Here is a tiny trained network, its code and every weight. The questions are about switching its units off for an input and a class, where a switched-off unit gives its printed mean instead of its output.

import numpy as np


def w(rows, s, z=0):
    codes = np.array(rows[::2]) - 128.0
    scale = np.full(codes.shape[1], s)
    scale[-1] = z or s
    return codes * scale


def norm(h):
    return h / np.sqrt((h * h).mean(-1, keepdims=True) + 1e-5)


def f(y):
    return np.maximum(y, 0)


def log_softmax(a):
    a = a - a.max(-1, keepdims=True)
    return a - np.log(np.exp(a).sum(-1, keepdims=True))


def net(x, mask):
    res = np.array(x, float).reshape(1, 4) / 4 @ E
    u = 0
    for l in range(3):
        y = f(norm(res) @ A[l][:, :-1].T + A[l][:, -1])
        res = res + np.where(mask[u : u + 6], y, B[l][:, -1]) @ B[l][:, :-1]
        u += 6
    return log_softmax(norm(res)[-1] @ U[:, :-1].T + U[:, -1])


A, B = {}, {}
E = w([
[116,159,99,157,86,94,176,43,183,154],'x0',
[150,111,226,91,64,43,213,179,178,124],'x1',
[59,189,165,194,83,147,130,200,136,191],'x2',
[95,118,111,93,173,95,229,133,1,200],'x3',
],0.0088)
A[0] = w([
[115,240,128,164,139,213,121,179,136,218,38],'0.n0',
[130,127,102,107,119,183,123,230,77,84,23],'0.n1',
[127,86,2,178,119,154,220,95,179,154,5],'0.n2',
[176,132,115,55,194,147,128,79,98,77,96],'0.n3',
[108,105,108,212,137,114,57,130,136,63,80],'0.n4',
[141,140,182,128,98,95,142,123,151,59,74],'0.n5',
],0.0073,0.0031)
B[0] = w([
[79,77,104,234,82,50,167,208,100,88,229],'0.n0',
[82,80,213,57,162,110,59,107,137,190,183],'0.n1',
[136,141,249,79,162,66,8,59,80,165,189],'0.n2',
[31,81,142,255,56,90,175,246,108,113,254],'0.n3',
[73,68,160,75,135,158,129,135,195,218,216],'0.n4',
[102,69,141,118,148,140,160,156,174,242,196],'0.n5',
],0.0068,0.0049)
A[1] = w([
[184,154,89,115,92,198,84,128,188,76,11],'1.n0',
[128,155,89,96,148,172,188,93,56,143,44],'1.n1',
[185,13,56,121,135,86,135,62,122,32,9],'1.n2',
[123,206,94,156,101,114,179,5,163,110,3],'1.n3',
[124,153,32,188,188,201,63,105,88,133,100],'1.n4',
[79,115,131,131,135,110,122,130,148,185,213],'1.n5',
],0.013,0.0021)
B[1] = w([
[107,80,115,139,199,104,172,146,169,229,176],'1.n0',
[92,66,131,125,172,109,164,144,209,199,169],'1.n1',
[83,182,146,226,81,137,147,204,85,102,212],'1.n2',
[151,190,232,99,142,106,2,86,65,150,169],'1.n3',
[134,186,89,31,88,190,166,98,166,42,218],'1.n4',
[158,113,99,169,105,135,124,63,90,68,254],'1.n5',
],0.012,0.0087)
A[2] = w([
[214,44,93,142,117,108,124,78,79,81,93],'2.n0',
[88,65,147,128,161,97,151,127,178,134,247],'2.n1',
[132,104,92,99,163,91,183,105,92,159,57],'2.n2',
[248,165,196,39,82,85,230,170,171,82,69],'2.n3',
[181,86,152,78,223,176,60,234,84,80,24],'2.n4',
[171,137,119,166,147,132,74,142,229,87,221],'2.n5',
],0.014,0.0016)
B[2] = w([
[158,62,84,72,69,162,79,134,170,172,184],'2.n0',
[85,137,77,163,135,176,102,84,162,174,255],'2.n1',
[193,96,188,150,204,177,94,175,201,156,199],'2.n2',
[109,172,40,59,142,209,115,94,109,41,237],'2.n3',
[181,221,219,145,94,36,90,8,110,153,204],'2.n4',
[145,95,153,113,199,108,197,173,50,160,235],'2.n5',
],0.012,0.0073)
U = w([
[124,174,76,24,119,233,167,57,120,39,182],'0',
[166,151,234,138,94,84,43,16,71,154,211],'1',
[99,63,151,178,238,169,190,134,168,230,191],'2',
[71,141,161,252,34,120,190,195,61,67,174],'3',
[164,39,91,113,57,124,89,108,147,150,108],'4',
[141,130,116,94,139,14,154,158,191,103,2],'5',
[171,101,100,78,132,40,130,164,184,129,20],'6',
[177,104,83,83,147,34,130,168,151,114,27],'7',
],0.011,0.0044)

Each question gives the input, the list of numbers given to net, and the class t.
The units are the neurons (one row each of A and B). Each row of codes is followed by its name. A weight is (code - 128) times the scale printed after its matrix; where a second scale follows, it is the last column's (A, B and U).
mask holds one flag per neuron, layer by layer. A switched-off neuron (its flag False) gives its mean, the last column of its row in B, instead of its output. The means were averaged over made-up inputs and are rounded, as every weight is.
A unit's drop is (log p(t) with every unit on - log p(t) with that unit switched off) / (log p(t) with every unit on - log p(t) with every unit switched off).
The circuit of an input: a set's keep is (log p(t) with only the set's units on - log p(t) with every unit switched off) / (log p(t) with every unit on - log p(t) with every unit switched off). Starting from the 12 units with the biggest drops (on a tie, the unit counted first), units are removed one at a time, each time the one whose removal leaves the highest keep (on an exact tie, the one counted first), for as long as the keep stays at least 0.8.
units of the circuit, in order: the units of the circuit, biggest drop first
most important unit: the unit with the biggest drop
top k neurons: the k neurons with the biggest drops, biggest first
k most important neurons of layer l: the k neurons of layer l with the biggest drops, biggest first
input [1,2,2,-3], class 4: 2 most important neurons of layer 0 -> (0.n5, 0.n3)
input [0,0,-7,-1], class 3: most important unit -> 1.n2
input [-6,4,7,-8], class 2: units of the circuit, in order -> (1.n2, 2.n5)
input [3,-3,-1,-4], class 2: top 3 neurons -> (1.n0, 0.n4, 2.n3)
input [3,8,7,-2], class 0: top 2 neurons -> (2.n3, 1.n2)
input [7,4,-4,-1], class 1: top 2 neurons -> (1.n3, 1.n4)
input [0,6,-4,-6], class 0: top 2 neurons -> (2.n3, 0.n5)
input [0,5,-7,-6], class 3: top 2 neurons -> (1.n2, 1.n4)
input [8,5,6,-8], class 1: top 3 neurons -> (1.n3, 0.n3, 1.n1)
input [-5,5,6,-6], class 2: units of the circuit, in order -> (1.n2, 2.n5)
input [-6,1,5,4], class 1: top 3 neurons -> (1.n2, 0.n3, 2.n4)
input [7,1,5,7], class 1: units of the circuit, in order -> (1.n3, 0.n3)
input [-7,4,-1,-6], class 1: 2 most important neurons of layer 1 -> (1.n4, 1.n1)
input [-8,1,0,8], class 1: top 4 neurons -> (2.n4, 0.n1, 1.n0, 2.n5)
input [2,-5,-4,-8], class 2: most important unit -> 1.n0
input [-8,-7,3,3], class 1: top 3 neurons -> (2.n4, 0.n1, 2.n3)
input [8,8,3,6], class 0: top 2 neurons -> (2.n3, 2.n4)
input [2,5,-4,-6], class 2: 2 most important neurons of layer 1 -> (1.n4, 1.n0)
input [-5,-8,2,7], class 0: top 2 neurons -> (1.n4, 1.n0)
input [-8,-2,2,-7], class 1: most important unit -> 2.n4
input [-1,2,-1,-1], class 4: units of the circuit, in order -> (2.n0, 1.n5)
